Table B holds the same points as the rows below and some others, measured another way and shuffled. Each row below is followed by which row of B it is.
B:
[[   2   65    9  201 -212   85  108  107 -180  276   26 -115   37   38
   -16   45  130  246 -108 -184 -104 -409   60  176  299  -11  146   85
  -232 -161   88]
 [ 181 -177 -106  155  -72 -129    0  117 -196   90 -137 -251  114   58
  -315  504   -5  115 -192  106 -161 -254   71  146  311 -126  -85   49
  -160    2 -101]
 [ 253 -272  -96   44 -163  -69  -45   66 -212   97  -47 -250  101  124
  -327  372 -169   28  -42  174 -112 -260  132   55  392 -127 -202    9
   -83   59   -2]
 [-470  -82 -109  -64  168   35   66 -153   69 -207  -18  -11   27 -331
    90 -301  220 -145  180   60   56  213  -66  196 -293  -78  -29 -161
  -213  183 -157]
 [-402 -174  -54  -38   64   62   89 -235   74    2  178  147  -30 -230
   186 -347  205   -4  128 -159   -9  210  -12  150 -252 -198   90  -33
   -97  -54 -171]
 [ -35   66 -113  196 -278  172   -5  212 -384  107   68 -215  124  -67
   -25   83   85  106   91    9    9 -399   50  388  195  150  143  -29
  -360   81  137]
 [-432 -131 -171  -92   22  172   21 -111  -58  -60  254  -36 -275 -409
   203 -369  219 -126  347    0    6  115   16  112 -301   71   52 -197
  -159  140   10]
 [  49   -2   52   56 -316  204   26   21 -207  324  100  -89  156  197
    23 -194  -99  144  109  -99   36 -374   88   99  354   79   71   72
  -192  -52  171]
 [  58 -139   32   73  162 -163  -49  -13  -59  171 -335 -345  206  192
  -262  436  -45  204 -260   26 -154 -107    8 -147  200  -84 -177  120
  -310   19 -328]
 [ -10  125   78   45 -262  240  -47   23 -111  207    4  -77  133  158
    30  -30   -6  218   27  -79   66 -414  221   78  181  102   77   91
  -279    4  149]
 [-478  -22 -179   25   70  122   10  -43  -84 -230   90  -14  -15 -426
   145 -171  306  -88  202   48   60  122   -4  384 -399    8  119 -168
  -303  201 -113]
 [-554  -54  -35  -63  308  -24  141 -214  178   28  -79  -27  -67 -267
   165 -389  290  -23   67 -104  -36  293 -177  -27 -299   -4   58  -87
  -203   34 -268]
 [-599  210 -117  157  266 -127  324   -8  252 -263 -246   63    3 -515
    72 -228  584  -54 -156  -35  -49   94 -194  408 -228 -130  168 -147
  -194    8 -111]
 [-558 -160  -94  -57  269   -6  159 -201   56  102   73  -79 -194 -334
   211 -475  276  -65  180 -134  -84  321 -248  -38 -266   34   75 -129
  -185    9 -240]
 [ 271 -273  -18   11 -189  110 -281   15 -313  162   82 -291   36  193
  -202  547 -201  240   -3   21 -104 -316  352  -96  145  -94 -186  120
  -289   62 -118]
 [ 124   77   12   95  -64   82 -203  142 -134   13 -211 -351   -6   51
  -213  642   55  294 -192   57  -94 -478  357  -52   80   14 -134   83
  -414  104  -37]
 [ 225 -308  -30   59 -148   92 -312   12 -391   38   38 -297  250  191
  -214  585 -216  221   -3   38  -46 -229  303   85   72 -178 -205  125
  -409  131 -246]
 [-278   38 -157  -72   51  -10   64  -69  215  159  -95  150  -79  -86
    24   71  257   28  -76  176   -6  113   35  107 -222  302  337  -19
    63   45  -31]
 [-404 -142  -60  -93   61  134    8 -220   64   59  195   98 -140 -214
   214 -291  202   33  173 -124   -2  184   59   42 -330  -38  118  -35
  -127    5 -145]
 [ 200   40  103  -72 -183  190 -207   23  -26   13 -120 -292  -41  161
  -194  328 -136  187   -9   89    1 -550  473 -244  231  -38 -312   48
  -273  136  162]
 [-572 -124  -71   72  398 -195  264 -210  201  125  -91   51  -79 -307
   148 -242  439   79 -158 -245 -184  397 -306   55 -290 -145  192   -4
  -138 -178 -435]
 [-500  -25  -22  -96  178   32  198 -233  293   72   63  125 -266 -293
   215 -476  333    0   69 -165  -64  171  -47  -78 -234  -64   93  -75
   -17  -93  -66]
 [-126 -195 -258 -123  -70 -116  163  -74  124  186  -36  199   93   17
  -122 -121   24 -237   66  383   35  228 -152  240   90  275  267  -98
   312   98   57]
 [-375 -116 -145 -229  226  -67   98 -178  210  374 -142  -20 -124   10
    55 -269   89 -111  103  220  -15  360 -248 -223 -149  517  237  -77
    84  122 -148]
 [-280 -225 -189    5  277 -319  256 -147  232  411 -158  123  -61  -26
   -61   58  262   37 -262   50 -224  417 -324   -7  -59  164  364   47
   210 -187 -346]
 [  53  111   14  200 -306  267 -191  150 -364  125   63 -164  189   94
     9  366   60  361  -46 -128   25 -499  314  298   36   57  146  142
  -502   25   20]
 [ 174 -104  -59   13 -173   79 -130  104 -212   61  -54 -322   -2   66
  -232  345 -114   70   38  169  -56 -384  238  -20  257   42 -182  -21
  -231  152   89]
 [  64  -83   13   92 -302  196  -26   37 -300  363  185 -136   40  150
    33  -31  -63  217   84 -163  -47 -355  117   76  278   57   97   97
  -228  -95   91]
 [-473    7 -157  -22  148  -25  219  -73  164 -247  -52    8 -113 -466
    46 -368  330 -225  140  105    3  112 -107  240 -155  -77  -15 -238
   -76  135   27]
 [-220 -299 -246 -122   79 -147  162 -134   84  297   25   96  -61  -45
   -46 -162   66 -176   80  233  -73  356 -245   59   -1  258  241  -87
   238   24 -112]
 [  56   95   23   30  -16  -44   26   92   13  -69 -397 -319  233   93
  -300  176  -55   -9 -101  233   18 -359   79   17  366   -2 -260  -45
  -253  196   75]
 [-269 -169 -232 -155   81 -194  310 -125  254  292 -101  153  -68  -56
   -66 -381  106 -285   63  312  -33  318 -331   49  143  323  246 -145
   372   28   53]
 [ -75 -328 -226 -204 -116  -27   99 -162  125  321  197  212 -207    7
   -38 -144  -12 -148  146  235  -53  198    3  -16   41  209  212  -63
   390  -22   85]
 [ 112  -18  -12   47  -57    7  -81   97 -116   47 -205 -345   44   66
  -247  379  -35  124  -93  124  -80 -367  182  -59  245    0 -192   12
  -281  115    4]
 [-435 -141 -143    9  133   37   79 -120   -6  -57  146  -12 -199 -401
   149 -195  318  -18  125 -107  -83  167  -40  155 -315  -98   85 -110
  -180   15 -165]
 [-465  -96  -68  -21  175   46   66 -181  103   29   99   46 -179 -302
   194 -199  323   77   59 -170  -79  195   -6   40 -360  -72  126  -38
  -181  -42 -226]
 [  12   70   21   78 -342  286  -75   87 -293  165  114 -150  141   97
    37  -70  -54  153  155  -58   81 -453  189  191  213  105   50   32
  -341   66  191]
 [-141 -178 -217  -87  -43 -145  212  -98  187  116  -62  237  113  -17
  -131 -143   69 -222    3  314   21  207 -129  267  108  110  209  -89
   314   44   42]
 [-154  102  125   82  -50  180  -73  -14 -190  280 -111 -239  248  193
    82  -55    5  286   -3 -187   38 -247   32   -5   65  148   70  132
  -513   20 -137]
 [ 218 -190  -22   -2 -186  -16    9   36 -145   71  -89 -244  156  160
  -293  110 -217  -33   33  170  -35 -317  109   10  491 -129 -275  -21
   -86   86  107]
 [-190  -68 -202 -125  -28   19  -27  -79  132   33  -53  168   50  -40
   -53  115  111  -83   29  316   77  140   93  205 -213  249  237  -54
    87  172  -19]
 [ 162   87   69  148  -88   13 -122   84   -5  -91 -241 -169  148   79
  -261  657   89  322 -341  -11  -85 -485  409   91  138 -273 -143  149
  -322  -14  -59]
 [ -74 -444 -364  -67  -73 -137   72  -85  -78  265  203  187  -45  -54
  -102  122   36 -159   78  288  -96  346 -126  281  -55  185  327  -59
   315   14 -125]
 [-464   89  -21 -133  124  161   54 -167  266  -45   66   38 -384 -349
   210 -303  342   28  130  -86  -22    2  158 -133 -345   45   46 -109
  -122   34   48]
 [-466  -70  -76  -69  141   81   91 -184  146   39  140   44 -316 -347
   212 -294  334   34  117 -148  -81  132   27  -33 -327  -32  103  -77
  -111  -36 -103]
 [-393  -28 -148 -129  283 -224  271 -142  345  338 -310   74   -8   -3
   -28 -257  207 -125 -106  230  -48  373 -365  -79  -29  416  302  -66
   185   26 -152]
 [ 193 -110   42  130  -80  -37  -84   30  -94  142 -109 -185   70  146
  -235  552    7  316 -278  -85 -173 -344  274  -28  214 -240 -111  166
  -225 -111 -137]
 [ -19   86   28   93 -289  261  -57   82 -265  263  100 -162   69   95
    67  -40    9  226   95 -122   20 -430  164  120  186  154  114   67
  -344    4  144]
 [ 247 -153   21  -29 -181  142 -282   26 -205   90  -15 -305   18  194
  -215  517 -189  217   -9   82  -50 -398  416 -151  144  -38 -230   94
  -299  121  -24]
 [  67  -32   30   72 -385  284 -108   24 -316  219  178  -62  239  194
    41  -54 -124  182  148  -88   96 -385  211  230  217   38   75   94
  -294   19  125]
 [-267 -154 -280  -82   44  -28   22  -30  -31  199    9   26  -46 -109
    -2   31  139 -109  103  281   -7  255 -132  182 -202  421  329  -94
    37  159 -102]
 [ 265   60   20   25 -272   77  -74   93   25 -134 -153 -113   87   86
  -309  406  -55   97 -124  189    2 -574  451   86  347 -200 -235   19
   -93   82  260]
 [ 254 -340  -97   57 -220   29 -164   44 -347   38   76 -233  180  125
  -266  422 -213   70   37  116  -69 -244  214  151  260 -204 -201   42
  -197   92  -81]
 [  81 -162  -36  147 -292   74   65   34 -311  330  142  -60  221  163
   -39  -52  -76  141   34 -116  -40 -241  -21  258  364  -43  120   91
  -152 -118   19]
 [-398 -174 -153  -53   95   45   87 -137   10  -50  159   -4 -186 -359
   123 -293  230 -106  202  -21  -51  175  -50  117 -226  -60   36 -152
  -104   60  -94]
 [-117 -308 -216 -108   -2  -97   80 -133   93  325  116  163 -160  -11
   -40   55   79  -32    0  150 -117  243  -39   11  -59  176  267   -1
   260  -64 -100]
 [-154  -11 -240  -81  -46  -38   83  -12  200   48  -65  186  -89 -131
   -92  132  206  -97  -42  330   -1   47   77  217 -109  249  279  -83
   204   94  100]
 [-131 -340 -187 -168   70 -121   74 -202  157  424   76  145 -174   62
   -26   23   51  -15  -14  143 -135  333  -82 -134  -78  235  265   27
   286  -80 -168]
 [ -79   76   60  154 -146  138   -1   42 -216  261  -58 -142  269  150
    33   -8   39  255  -49 -160   14 -288   24  184  175   65  137  123
  -394  -43  -57]
 [  99   80  119  -41  -74  152 -190    4    9   76 -179 -281  -21  158
  -144  353  -48  260  -92   14  -27 -455  394 -254  119    9 -212   93
  -334   90   35]
 [-191  -61 -244  -62  -37    3   15  -16   96   58    7  137 -109 -156
   -39  159  207  -60   13  273   -5   80   85  225 -199  259  285  -75
   108  108   28]
 [ -52  -71 -247 -161 -244   57  124  -36  239  127  158  303 -310 -139
   -53  -49  146 -161   98  326   -7  -67  199  136   34  237  270 -127
   441   16  372]
 [ 117 -273  -54   42  -46  140 -375   51 -490  164   54 -497   46  113
  -122  593 -158  269   64   -8 -106 -207  232  -99  -55   72 -158   92
  -563  176 -304]
 [-360 -110 -231 -168  251  -90   -1  -83  105  225 -196 -103  -72  -69
   -24   35  139 -113   64  338  -10  359 -207  -73 -276  546  244 -105
   -30  238 -218]
 [  42   31  -10  124 -323  232  -61  101 -305  282  132 -125   80  111
    31   80    3  237   52 -105   -2 -419  173  191  199  134  167   91
  -292  -34  123]
 [  29  -86   65  106 -277   47  197  -46 -134  279   17   34  409  247
   -44 -375 -130   46   27 -110   51 -225 -101  262  517 -141   39   79
   -80 -125   90]
 [-510   48  -63   -6  177  119   11 -137  116 -120   42   23 -175 -383
   209 -125  397   87   51 -130  -19   98   94  106 -475  -46  117  -68
  -293   48 -173]
 [ 185 -249   28   11  -20  -59 -149  -49 -155  185 -173 -263  273  299
  -266  430 -206  175 -134   66  -77 -137  136  -97  232 -109 -193  137
  -245   53 -253]
 [-226   45  -86 -333   -1   72  132 -163  433  285  -55   99 -424  -31
    30 -362   93 -150  152  275   14    3   78 -377   23  461  117 -137
   320   78  309]
 [ -96   96   49  178 -124   40   83   55 -178   88 -234 -106  580  185
   -76 -104  -16   99  -72  -13  120 -218 -103  396  286  -13   65   73
  -378   66  -64]
 [-146  126   87   88  -86  220  -87   33 -221  316  -42 -264   95  123
   109  -15   55  302   21 -186    5 -305   73  -33   49  232  117  109
  -499   20  -63]]
Rows of B count from 0, top down.

[ -19   58 -278   91  -41  122  -93 -140   85  -89 -123   55  151  -27
  150  -25 -183  -98 -107   47   61 -107  -81 -125   46   96  146  -89
  -26  -39  182] | 70
[-130  -28 -185  260  -31 -152   23   66   17 -183 -111  163  158   23
  130  297   26  205  107   30  -10   33   24  -43 -100   73   13  -14
   -7    5 -105] | 54
[-237  167  342  -72  -54  167  -25 -171  115  -43 -298  100 -179  -35
 -156  273  -33  291   53 -114   85 -268 -124  -12 -271  168  -16   67
 -350   11  139] | 26
[-212 -231  412  126 -257 -278  -75 -369  -34  122 -109  105 -191   75
   83  215   -6 -534 -349 -143  315  179 -126  136  336  120  220 -200
   17  -23   67] | 32
[  46 -272  439   78   19 -294  -93 -276  -48  402  131  -59 -132  -52
  130 -322 -124 -481 -447  -91  107  265 -202  178  426 -264  259 -185
  126 -116  -37] | 0
[-169 -138  135 -288  407  -72   91 -221   54   79   31  164   60  -66
  186 -219 -218 -355 -332 -297  257  -76  217 -115  -21 -115  -22  106
 -197  211  187] | 60
[-154 -157  262 -204  499  136   33 -103   82  108 -147  296  -34 -100
   81 -121 -259 -260 -308 -144  226 -306  130 -177  125 -163   49  252
  -70  212  194] | 51
[ 296 -168 -110  -77  275 -143 -272   -7  119  376   -5  274  -13  -57
  202 -258 -442  119  -58   32  125   -1 -185  -41  263 -182  253  -43
   56 -110  105] | 20
[ -59 -105    4   -2  130  143    8  -66   10   -3 -138  -12  176   77
  -99   18  -37  148  -99  -86   19  -44  239   15 -258  -87 -200  128
 -256  -67   62] | 64
[  81  -88 -283  136  110    5  -90   96   35  -13 -125  120  235   70
   25  118 -106  385  116   41  -42  -12  113  -13 -188  -59  -75   57
  -93 -133  -29] | 67
[-154  227 -226  150  -85 -123   39 -101   81 -213   -1   28  118 -134
  270   48  -50   28   37  -16  -47  -32 -203 -120  -91  135  178 -168
  -27   57   25] | 63
[  60   40  127  -57  510   22  129  291  168  101   23  137    8 -280
   56 -367 -209  562  120  118 -222 -157  -86 -205  -25 -350  -53  310
 -125  142 -155] | 12
[  46  132 -169  241  -55   84 -159   73   57  -38 -223   80  112   29
  -58  288  -41  597  256   87 -147 -148 -135   42 -301   49   35  -33
  -86 -218  -37] | 13
[-117 -155  446  -32 -282 -236  -35 -420   23  210   34 -107 -217  -12
   75 -176  -73 -519 -412 -137  244  280 -193  113  346   41  160 -228
 -147  -28  108] | 35
[ -92 -147 -311  211  112 -216   49  175   -4 -190 -103  239  277  116
  103  380   37  389  206  -41    5   89  264  -19 -278   21 -162   87
  -94   -1 -162] | 52
[ -16  -51 -243  316 -141  -25   84  164   65 -196  -80  -23  192  -23
   44   31   21  300   99  244 -154  145    2 -108   59   -4  -88   52
  -62  -31 -159] | 58
[-208   -4   33  322  -85 -152  181  214   52 -254 -121   95   53  -63
   14  267  146  412  197  154 -147   86  -20  -87  -44   27 -104  123
  -77   81 -275] | 22
[   5  124 -752  323 -105  246   -6  285  165 -457 -286  182  352  -13
  106  243 -122  532  327  372 -122 -167   42 -335  -77  226  -65  127
  -60   21   33] | 38
[ -72  -68 -271  409 -114   78  -17  160   20 -237 -255  141  209   54
    7  340   35  269  117  231  -82  -44   36  -87   12   74  -14   73
   61  -68 -102] | 7
[-127 -153 -366  311 -210  -33   93   74   10 -321 -146   22  303  123
   43  251   85  107   36  130    3  183  246  -87  -47  130 -195   48
 -121  -11  -72] | 18
[ -61   53   29   21  189  -26  -73 -101   70   52  -85  191   -2 -110
  173   -1 -188  -18  -82  -61   61 -183 -154  -76   32  -36  213  -27
   26   30   91] | 33
[ -19   31  537  312 -297 -329  -62 -271  -12  285  163 -231 -261 -226
  165 -312   10 -353 -322   82 -125  271 -636  175  508 -167  465 -362
  235 -146 -164] | 45
[-234  -52  474   89 -379  -36   31 -486   13   62  -25 -233 -186  -68
   45 -189    5 -732 -542  -49  169  165 -246   57  415   75  212 -228
  -65    4  146] | 59
[ -74  -31   63  -38  -49  215  -76 -119  104  -11 -281   83   -2   64
 -135  134 -123  177  -38   -5  124 -137   53  -45 -112  106  -89   94
 -302  -48  178] | 44
[-164  -84 -408  212  -83   45   76   28   20 -343 -182   90  326  120
   69  284   31   85   30   39   52   28  281 -130 -165  161 -177   66
 -150   34   30] | 48
[ 315 -287 -171   31  257 -306 -242   12   51  383   99  244   71  -23
  290 -286 -389  -35 -124   31  116  170 -129    6  370 -252  266  -96
  181 -130    7] | 24
[-197   18  750  101 -155 -252 -157 -357   27  290 -124  152 -462 -127
   60  176  -62 -290 -234 -134  185  -54 -539  168  324   50  462 -239
  104  -46   27] | 39
[-171  -79  670   -9 -133 -375 -118 -371   24  314  -39  134 -401  -74
   96   91  -85 -307 -249 -211  253  106 -394  178  282   39  346 -235
  -14  -14   31] | 2
[-132  102 -206  158  161  492 -164  -94   74 -172 -434  288  135  -28
   36  302 -205 -101 -115   95  103 -576  -36 -220   10  133  220  107
  132    8  303] | 68
[-166 -160 -313  182 -166 -320  126  -14   -3 -254    6   63  257  112
  186  218   69   10   22  -61  101  320  234  -35  -96  145 -156  -66
 -170   56  -90] | 16
[ -64  -18 -257  378 -150 -211  -14  181   51 -206 -149  207  117   13
  129  375   20  398  255  171  -65   87  -93  -56    5  124   57  -29
   46  -35 -185] | 29
[ -39 -164  106  106  -34   71   19   27    6    6 -164  -59  116  125
 -209  118   61  355   11    3  -44   96  210   87 -232  -81 -279  139
 -301 -132  -77] | 4
[ 138   -4 -140  119   37 -122 -162   21  107  126  -50  159   13  -82
  172  -70 -244  211   59  116   -5    5 -257  -59  157  -34  222  -93
   48  -91    8] | 8
[ -11  142  205   -2  -53  168 -125 -114  127  102 -215   21 -124  -69
 -109   25 -145  325   35   30  -15 -184 -252   -3  -94   36   88   -5
 -216 -115  116] | 11
